Below is a small trained network, with its code and all its weights. Each question gives an input and a class and asks what happens when units are switched off, that is, made to give their printed mean instead of their output.

import numpy as np


def w(rows, s, z=0):
    codes = np.array(rows[::2]) - 128.0
    scale = np.full(codes.shape[1], s)
    scale[-1] = z or s
    return codes * scale


def f(y):
    return y / 2 * (1 + np.tanh(0.7978845608 * (y + 0.044715 * y**3)))


def log_softmax(a):
    a = a - a.max(-1, keepdims=True)
    return a - np.log(np.exp(a).sum(-1, keepdims=True))


def net(x, mask):
    res = np.array(x, float).reshape(1, 6) / 4 @ E
    y = f(res @ A[0][:, :-1].T + A[0][:, -1])
    res = res + np.where(mask, y, B[0][:, -1]) @ B[0][:, :-1]
    return log_softmax(res[-1] @ U[:, :-1].T + U[:, -1])


A, B = {}, {}
E = w([
[127,131,115,119,129,141,151,128,134,139,141],'x0',
[122,142,117,119,128,133,127,124,128,119,131],'x1',
[132,128,131,120,126,137,141,112,125,120,124],'x2',
[121,142,120,106,148,122,159,170,35,150,43],'x3',
[21,131,185,136,254,165,140,122,114,138,147],'x4',
[130,59,101,77,139,215,46,135,130,163,81],'x5',
],0.013)
A[0] = w([
[89,70,144,64,129,192,45,98,168,176,136,7],'n1',
[179,105,63,86,70,152,72,133,124,149,84,103],'n2',
[150,105,41,75,87,156,111,160,113,185,21,127],'n3',
[196,125,55,146,22,70,113,92,145,126,136,153],'n4',
[115,198,158,179,77,19,238,143,61,88,150,126],'n5',
[25,170,253,209,167,98,167,61,182,102,217,138],'n6',
[147,84,118,117,92,154,47,65,230,111,192,49],'n7',
[155,87,127,161,84,162,63,50,252,112,183,155],'n8',
[150,82,144,137,124,135,95,151,118,123,76,134],'n9',
[27,118,155,129,242,165,145,127,70,157,89,170],'n10',
[54,127,198,97,212,185,121,128,115,183,104,22],'n11',
[152,139,135,152,114,107,137,109,170,108,195,92],'n12',
[137,183,146,155,119,13,241,150,118,100,110,124],'n13',
],0.0066,0.012)
B[0] = w([
[209,211,207,108,65,126,86,127,220,216,230,161],'n1',
[115,147,79,211,126,75,193,100,48,89,184,195],'n2',
[67,91,2,184,137,96,174,120,96,46,180,208],'n3',
[140,122,163,66,111,218,64,151,163,168,123,244],'n4',
[140,114,144,83,150,202,82,187,138,147,76,218],'n5',
[148,145,106,220,78,31,204,67,41,119,184,238],'n6',
[60,82,99,65,179,215,146,199,124,90,33,189],'n7',
[148,160,166,78,142,160,78,159,205,166,107,249],'n8',
[99,115,111,140,106,121,142,148,102,118,154,157],'n9',
[171,201,204,130,96,148,60,98,202,193,156,251],'n10',
[39,35,77,27,231,214,118,218,121,48,36,177],'n11',
[137,166,120,164,84,99,143,71,137,147,185,158],'n12',
[139,93,130,52,133,230,74,174,203,146,93,201],'n13',
],0.0073,0.013)
U = w([
[170,202,224,110,108,133,89,118,148,172,132,18],'0',
[94,47,120,77,159,168,105,185,118,88,59,251],'1',
[121,133,95,248,107,2,217,60,56,65,161,117],'2',
],0.0091,0.0025)

Each question gives the input, the list of numbers given to net, and the class t.
The units are the neurons (one row each of A and B). Each row of codes is followed by its name. A weight is (code - 128) times the scale printed after its matrix; where a second scale follows, it is the last column's (A, B and U).
mask holds one flag per neuron, in row order. A switched-off neuron (its flag False) gives its mean, the last column of its row in B, instead of its output. The means were averaged over made-up inputs and are rounded, as every weight is.
A unit's drop is (log p(t) with every unit on - log p(t) with that unit switched off) / (log p(t) with every unit on - log p(t) with every unit switched off).
The circuit of an input: a set's keep is (log p(t) with only the set's units on - log p(t) with every unit switched off) / (log p(t) with every unit on - log p(t) with every unit switched off). Starting from the 12 units with the biggest drops (on a tie, the unit counted first), units are removed one at a time, each time the one whose removal leaves the highest keep (on an exact tie, the one counted first), for as long as the keep stays at least 0.8.
units of the circuit, in order: the units of the circuit, biggest drop first
k most important neurons: the k neurons with the biggest drops, biggest first
drop of u: that unit's drop, to one decimal
input [4,4,-7,-4,5,5], class 0: units of the circuit, in order : n1
input [8,5,-3,0,-8,1], class 1: 2 most important neurons : n4, n6
input [-3,-2,5,7,4,-2], class 0: 3 most important neurons : n10, n7, n3
input [-7,-8,7,-4,-7,1], class 1: 4 most important neurons : n10, n7, n1, n6
input [1,-7,2,-5,-6,3], class 1: 2 most important neurons : n7, n10
input [6,1,-1,-2,7,7], class 0: 2 most important neurons : n10, n1
input [-2,-7,-7,2,5,0], class 0: 2 most important neurons : n10, n3
input [-2,8,-8,0,8,3], class 0: 3 most important neurons : n10, n7, n3
input [7,-6,1,0,7,0], class 2: 3 most important neurons : n6, n8, n4
input [-2,-8,7,-4,4,0], class 2: 2 most important neurons : n6, n4
input [-7,-2,2,8,0,-7], class 1: 3 most important neurons : n13, n5, n1
input [-2,-8,4,-7,1,-7], class 2: 2 most important neurons : n6, n10
input [-7,3,-3,-2,8,6], class 0: 2 most important neurons : n10, n1
input [-8,2,-3,-5,3,-4], class 2: units of the circuit, in order : n6
input [-5,2,4,7,-5,4], class 2: drop of n1 : 0.0
input [7,-6,3,-4,2,8], class 0: drop of n13 : 0.1
input [-4,-7,-7,6,0,-8], class 1: drop of n8 : 0.1
